[[  0.4  25.1  -1.4 -22.7   0.1 -56.2]
 [ 20.3   9.2  -1.4  46.5 -13.1 -12.0]] Answer: 0.1

[-19.0 -48.4  20.9   6.8 -10.0] Answer: 6.8

[ 53.8 -23.2  -3.0 -27.8  -8.1 -30.7 -18.6] Answer: -30.7

[-53.5   1.5  24.4  57.3   3.9 -15.2  13.0] Answer: -15.2

[ 30.9  36.0  12.9  -4.4 -47.8] Answer: -4.4

[[-41.2  13.8 -18.5 -25.1  -6.0  39.8]
 [-31.8   5.6  27.5  19.3 -50.4 -38.3]
 [-10.4  -9.7  44.8  60.0 -36.8 -19.6]] Answer: -6.0

[-30.0 -11.9 -56.6  54.1   8.4] Answer: 54.1

[[ 24.2  30.7  51.7  -6.3  43.7]
 [ -3.6  17.8 -15.0 -11.3   9.6]] Answer: -6.3
---
[[-22.8  32.6 -36.7 -16.0]
 [ 20.5 -37.9  61.1 -34.6]
 [-36.3  28.1 -24.6  -3.5]] value 28.1

[[ 29.2 -18.8 -20.3  39.8  30.2 -16.5]
 [ -4.5   8.8  -3.2  -2.9 -14.2 -11.2]
 [-46.8  17.1  34.1 -37.4  17.3 -33.1]] value 17.1

[[ -3.7  23.4 -40.0 -20.5   1.3]
 [-12.0 -61.4 -48.9  -4.9 -16.1]
 [  5.7  13.9 -41.3 -12.9   8.1]] value 13.9

[[ -2.0 -35.1   9.4   2.9   2.8 -26.0   2.8]
 [ -2.0  41.8   9.4   2.9 -28.1 -26.0 -28.1]
 [ -2.0 -14.3   9.4 -48.2  21.6  -2.1  21.6]] value -14.3

[[-32.2 -26.9   4.3 -32.2  -9.1  20.5  29.1]
 [-22.2   2.9   1.7 -55.2   4.1  20.7  32.4]
 [  2.9  23.5  -5.0 -39.8  11.5  10.7  18.0]] value 23.5

[[ -0.9   1.5  -3.9  -4.3  24.7 -25.5   8.5]
 [ 13.8  -2.4   1.6   4.8  -3.7  29.7  -5.5]
 [-45.0 -13.5  10.0   4.4 -23.0 -37.4 -10.7]] value -13.5

[[ 31.3  39.5 -32.8  28.9  20.5]
 [-39.6   3.6  16.0  25.8 -11.6]
 [  9.4  51.7 -22.4  37.4   9.6]] value 51.7

[[ 40.5 -33.5   2.3   2.6  10.4  14.9 -27.4]
 [ 19.2  18.5  40.6  -8.9  20.8  15.2 -28.5]
 [ 22.1  24.6  -6.9 -16.7  48.9   7.2   2.4]] value 24.6
---
90	81	96	91	83
58	46	25	51	50
49	31	67	47	38
ans = 50

47	53	75	72
24	45	73	50
ans = 72

4	5	8	6	4
5	4	1	4	5
5	6	5	6	4
ans = 5

92	125	72	106
218	84	110	46
175	111	94	96
ans = 46

3	3	7	4	5	6	6
3	0	5	5	3	6	4
5	1	5	7	5	5	5
ans = 4

56	44	40	75
21	72	75	77
74	69	75	60
ans = 77

47	48	47	47
3	95	31	46
ans = 47
---
[ 43.5 -15.3   2.8 -46.2] | -15.3

[[ 27.8 -16.7   4.5  22.9  59.3  23.3   6.1]
 [ 20.9 -15.1  12.0  34.7  44.3  20.9  14.1]] | 44.3

[ 15.5 -42.4  27.7 -44.6 -20.6  59.6] | -44.6

[ 29.4  46.7   6.1 -22.6 -42.0 -29.9] | -22.6

[[ 38.0 -11.2  10.0 -13.5 -53.0 -35.8  -7.0]
 [-11.7 -19.2   0.0   9.5   0.1   4.0  10.1]
 [ -5.0  -5.4   3.1  -6.3  -5.9  -5.9 -14.2]] | -5.9

[[ -0.4 -26.3 -55.4 -12.0  25.3]
 [-19.8  -9.6  25.5 -44.1   0.4]] | 25.5
---
 52  212   85  238 Out: 212

 97  133  112  124  103   97
 97  173  198  126  166   54
Out: 126

 759   493   149  -183  -557   828 Out: -183

6595  3682  7097  7711
6933  2176  5490  9039
6266  5485  6515  6701
Out: 5485

-184   576  -845  -167
-940  -468     3  -222
Out: -468

 -92   652  -541    17  -141 Out: -541

 46   79   72   97  215   18   27 Out: 215
---
Q:
array([[-51.2,  28.8, -17.9,   0.0, -26.6,  24.6],
       [-14.7,  14.9, -21.2,   0.5,   0.0,   5.9]])
A: -26.6

Q:
array([[22.3, 17.9, 50.6,  4.4],
       [22.9, 18.3, 51.8,  4.5]])
A: 50.6

Q:
array([[-20.4, -13.6,   2.0,  11.1, -24.7],
       [ -4.3, -55.7, -18.0,  31.2,   4.4]])
A: 11.1

Q:
array([[-14.6,   1.5,  36.4,  -4.3,  10.3],
       [-54.5, -18.7, -31.4, -38.4,  45.6]])
A: -4.3

Q:
array([[-36.1, -44.9,  17.6,  20.7,  62.0],
       [ -5.7, -31.7, -42.5,  11.9,  30.6]])
A: 20.7

Q:
array([[  0.9,  31.9, -44.5, -23.1,  28.3],
       [ 32.1,  34.2, -13.9,   3.1,  30.5]])
A: -23.1
